Look-ups in named tables: a row name and a column name give one cell, copied from the table.

dazemob:
	foson	reb	kelaz
kes	105	79	184
rer	144	159	73
zar	88	117	133
gadama	136	64	203
rom	159	195	98
lamif	101	95	148
refa	122	113	103
mafafof	88	145	98
dalafi	75	111	148
setudo	195	160	220
mul	78	105	99

dalafi, reb -> 111
kes, kelaz -> 184
rer, kelaz -> 73
mafafof, reb -> 145
mul, foson -> 78
dalafi, foson -> 75
zar, foson -> 88
gadama, foson -> 136
lamif, kelaz -> 148
setudo, kelaz -> 220
lamif, reb -> 95
mafafof, kelaz -> 98
rer, reb -> 159
gadama, kelaz -> 203
mul, reb -> 105
setudo, reb -> 160
rom, foson -> 159
rom, reb -> 195

Table koliket
        moki  fef  ferere  vuligom  nunefi  dofe  dalusi  lipa  risi  pif
gabi      41   74      58       61      52    28      60    55    33   33
kam       56   58      33       20      47    66      41    48    45   71
nirego    60   63      36       21      52    62      34    49    49   68
vibova    46   58      37       37      63    65      77    53    33   62
penor     63   54      39       49      54    60      72    34    26   32
mepi      65   49      33       22      42    50      28    34    40   46

What is the fef of nirego in koliket?
63
What is the dofe of vibova in koliket?
65
What is the ferere of vibova in koliket?
37
What is the vuligom of nirego in koliket?
21
What is the risi of mepi in koliket?
40
What is the dalusi of kam in koliket?
41

tif:
columns: dem, funo, ged, kalit, teger, tor, pep, galesub, pazapo
bitipuz: [120, 119, 153, 113, 108, 122, 123, 135, 158]
vedenu: [182, 186, 97, 163, 200, 175, 226, 125, 40]
gik: [121, 121, 128, 123, 121, 121, 115, 127, 134]
bofake: [95, 92, 164, 99, 74, 103, 78, 134, 196]
zapar: [144, 146, 89, 149, 163, 138, 147, 116, 72]
pufid: [120, 120, 123, 124, 121, 119, 111, 124, 131]
relodu: [125, 125, 132, 124, 124, 126, 126, 129, 132]
kovuv: [166, 170, 107, 151, 181, 161, 199, 128, 65]
vigis: [125, 124, 147, 117, 115, 127, 131, 134, 148]
valel: [145, 144, 134, 133, 140, 146, 166, 131, 115]
gome: [100, 98, 150, 105, 87, 105, 82, 131, 177]

tor of bofake is 103
pep of kovuv is 199
tor of relodu is 126
dem of gik is 121
galesub of gik is 127
kalit of vigis is 117
tor of vigis is 127
dem of pufid is 120
galesub of pufid is 124
tor of bitipuz is 122
Row with the largest teger: vedenu

Table kunukof
           gek   riru  pufute   bopi    pek  bezabu  pifif    zur  pinanav  vofibid
tup      7.042  6.536   6.224  6.906  3.953   2.654  4.950  4.700    4.677    5.122
toti     3.853  3.813   3.392  5.896  3.095   5.060  4.286  6.355    3.541    5.719
dun      4.731  7.032   5.254  3.803  6.063   4.676  3.927  5.170    5.698    4.563
muve     8.939  9.214   4.361  5.716  5.104   5.746  3.173  3.514    4.779    4.932
fam      6.453  5.548   4.243  6.887  6.081   3.168  3.364  4.083    3.327    5.503
sikonu   3.599  5.077   5.470  5.107  6.385   4.033  2.982  5.645    4.240    5.294
vata     5.848  6.071   6.046  3.530  4.803   5.739  3.342  5.098    6.215    5.054
nezo     5.486  4.992   6.560  5.791  6.468   4.295  5.023  4.160    4.968    5.626
siki     7.526  7.245   2.069  4.256  5.115   5.736  5.105  3.294    2.215    5.941
senemuk  6.479  6.334   4.098  6.795  5.524   4.624  1.954  4.668    5.271    5.100
gegibo   4.474  3.295   5.237  7.815  4.864   4.348  5.068  5.215    3.746    5.779
rezi     3.351  4.765   5.208  1.565  3.707   5.902  9.187  3.932    3.306    4.126

senemuk, zur -> 4.668
dun, pek -> 6.063
fam, pufute -> 4.243
tup, riru -> 6.536
muve, pifif -> 3.173
rezi, bezabu -> 5.902
tup, pinanav -> 4.677
toti, pifif -> 4.286
nezo, riru -> 4.992
senemuk, pufute -> 4.098
fam, bopi -> 6.887
rezi, vofibid -> 4.126
siki, gek -> 7.526
dun, pufute -> 5.254
sikonu, zur -> 5.645
toti, riru -> 3.813
sikonu, pifif -> 2.982
sikonu, pek -> 6.385
gegibo, pifif -> 5.068
toti, bopi -> 5.896

vusir.tsv
	foripel	fis	livuziz	gibo	los	tob
gugem	123	112	165	153	109	161
bam	98	74	192	177	82	183
mudasi	84	56	206	215	103	195
vizes	184	199	102	67	131	108
boboz	160	165	127	111	136	129

tob of mudasi = 195
los of gugem = 109
los of vizes = 131
los of bam = 82
tob of gugem = 161
gibo of boboz = 111
gibo of vizes = 67
livuziz of vizes = 102
tob of vizes = 108
livuziz of mudasi = 206
tob of bam = 183
fis of boboz = 165
foripel of boboz = 160
gibo of mudasi = 215
fis of mudasi = 56
fis of gugem = 112
foripel of mudasi = 84
fis of vizes = 199
Row with the largest fis: vizes

Table sug
,rek,nopak,kog,moros,kapov,rabuvo,posob,zulusul,sim
lupot,97,187,131,155,79,159,125,133,68
sodogav,130,107,172,106,126,107,183,176,131
bosaru,122,92,91,143,172,74,160,168,86
bukolek,92,158,67,100,172,182,109,152,215
zugubog,106,120,183,145,169,153,157,138,117
saz,168,140,58,72,141,151,174,126,43
zutok,119,113,96,228,150,158,83,113,119
roserer,152,110,129,132,99,124,180,77,168
kon,76,90,174,19,171,130,70,107,99

What is the zulusul of saz in sug? 126
What is the rek of saz in sug? 168
What is the moros of bosaru in sug? 143
What is the nopak of roserer in sug? 110
What is the sim of roserer in sug? 168
What is the kog of saz in sug? 58
What is the kog of lupot in sug? 131
What is the moros of saz in sug? 72
What is the rek of roserer in sug? 152
What is the kapov of zugubog in sug? 169
What is the kog of zutok in sug? 96
What is the kog of sodogav in sug? 172
What is the zulusul of kon in sug? 107
What is the moros of sodogav in sug? 106
What is the rek of zugubog in sug? 106
What is the kapov of roserer in sug? 99
Row with the largest zulusul: sodogav

Table zifezu
cols = fom, faz, zisikig, tenusi, fim, sirami, pefidis, lesom, zevas
gan: [82.9, 96.1, 46.5, 57.1, 38.1, 43.8, 22.4, 17.4, 57.5]
difugub: [75.8, 87.5, 26.1, 60.0, -84.8, 91.5, 55.6, 53.0, 27.8]
nebuz: [89.2, 83.6, 29.2, 60.3, 31.0, 78.2, 38.3, 51.3, 72.2]
tubafom: [-3.9, 54.0, 19.6, 42.6, 22.9, 54.4, 42.9, 25.9, 1.4]
zazunus: [-9.0, 30.3, 1.0, 52.2, 56.8, 60.7, 78.4, 38.9, 69.1]
nuvaz: [38.6, 74.5, 49.2, 14.2, 1.3, 39.8, 66.6, 34.2, 60.8]
ges: [24.3, 21.2, 21.6, 31.8, 91.9, 54.8, 39.3, 53.1, 47.3]
devokun: [71.0, 59.8, 58.3, 47.1, 31.6, 0.7, 49.6, 52.9, 10.4]
mani: [72.8, 48.4, 15.8, 54.0, -56.3, -0.9, 48.0, 62.8, 29.4]
fum: [27.5, 2.7, 42.4, 50.9, 98.3, 39.4, 45.2, 94.7, 26.6]
kepep: [21.3, -24.1, 95.9, 48.9, 38.4, -4.9, 32.4, 79.8, 66.0]

gan, sirami -> 43.8
mani, faz -> 48.4
difugub, pefidis -> 55.6
difugub, faz -> 87.5
nebuz, fim -> 31.0
nebuz, zisikig -> 29.2
fum, fom -> 27.5
ges, zisikig -> 21.6
nuvaz, lesom -> 34.2
difugub, tenusi -> 60.0
gan, tenusi -> 57.1
kepep, lesom -> 79.8
zazunus, zisikig -> 1.0
nuvaz, pefidis -> 66.6
kepep, sirami -> -4.9
kepep, pefidis -> 32.4
tubafom, pefidis -> 42.9
tubafom, zevas -> 1.4
kepep, faz -> -24.1
difugub, fom -> 75.8

